Below are the code and all the weights of a small trained network. Each question names an input and a class and asks about switching units off, where a switched-off unit gives its printed mean instead of its output.

import numpy as np


def w(rows, s, z=0):
    codes = np.array(rows[::2]) - 128.0
    scale = np.full(codes.shape[1], s)
    scale[-1] = z or s
    return codes * scale


def f(y):
    return y / 2 * (1 + np.tanh(0.7978845608 * (y + 0.044715 * y**3)))


def log_softmax(a):
    a = a - a.max(-1, keepdims=True)
    return a - np.log(np.exp(a).sum(-1, keepdims=True))


def net(x, mask):
    res = np.array(x, float).reshape(1, 7) / 4 @ E
    y = f(res @ A[0][:, :-1].T + A[0][:, -1])
    res = res + np.where(mask, y, B[0][:, -1]) @ B[0][:, :-1]
    return log_softmax(res[-1] @ U[:, :-1].T + U[:, -1])


A, B = {}, {}
E = w([
[202,206,162],'x0',
[166,153,146],'x1',
[120,137,116],'x2',
[193,80,117],'x3',
[252,62,7],'x4',
[92,48,80],'x5',
[121,254,19],'x6',
],0.007)
A[0] = w([
[154,218,150,225],'n0',
[168,193,60,231],'n1',
[135,179,156,45],'n2',
[245,122,162,215],'n3',
[19,2,204,168],'n4',
[73,74,161,4],'n5',
[228,109,95,141],'n6',
[61,64,161,51],'n7',
[220,35,20,201],'n8',
[87,60,129,194],'n9',
],0.0097,0.0042)
B[0] = w([
[85,252,148,185],'n0',
[131,230,92,195],'n1',
[109,165,140,136],'n2',
[180,162,242,192],'n3',
[62,31,222,235],'n4',
[18,101,225,148],'n5',
[183,151,134,187],'n6',
[49,74,184,162],'n7',
[203,116,73,249],'n8',
[163,2,130,175],'n9',
],0.0084,0.012)
U = w([
[115,160,21,2],'0',
[193,135,142,227],'1',
[74,60,170,113],'2',
[93,244,151,118],'3',
],0.011,0.0025)

Each question gives the input, the list of numbers given to net, and the class t.
The units are the neurons (one row each of A and B). Each row of codes is followed by its name. A weight is (code - 128) times the scale printed after its matrix; where a second scale follows, it is the last column's (A, B and U).
mask holds one flag per neuron, in row order. A switched-off neuron (its flag False) gives its mean, the last column of its row in B, instead of its output. The means were averaged over made-up inputs and are rounded, as every weight is.
A unit's drop is (log p(t) with every unit on - log p(t) with that unit switched off) / (log p(t) with every unit on - log p(t) with every unit switched off).
The circuit of an input: a set's keep is (log p(t) with only the set's units on - log p(t) with every unit switched off) / (log p(t) with every unit on - log p(t) with every unit switched off). Starting from all 10 units, units are removed one at a time, each time the one whose removal leaves the highest keep (on an exact tie, the one counted first), for as long as the keep stays at least 0.8.
circuit, biggest first: the units of the circuit, biggest drop first
unit that matters most: the unit with the biggest drop
k most important neurons: the k neurons with the biggest drops, biggest first
drop of u: that unit's drop, to one decimal
input [-6,-4,3,-7,1,2,5], class 0: circuit, biggest first : (n4 n3)
input [5,1,6,-4,6,0,1], class 3: 2 most important neurons : (n1 n9)
input [3,8,5,7,0,-4,1], class 3: unit that matters most : n0
input [1,1,0,-8,-6,5,1], class 2: circuit, biggest first : (n1 n4)
input [-3,6,-4,3,-2,-7,-1], class 3: 2 most important neurons : (n8 n9)
input [-5,-7,1,-8,4,-5,4], class 0: circuit, biggest first : (n3 n4)
input [-5,7,1,0,-4,7,6], class 0: 3 most important neurons : (n4 n3 n5)
input [4,-7,8,-7,5,6,2], class 0: drop of n9 : 0.0
input [5,2,8,-1,3,-3,1], class 3: drop of n8 : 0.0
input [7,-8,-6,-3,4,-2,0], class 3: drop of n4 : 0.1
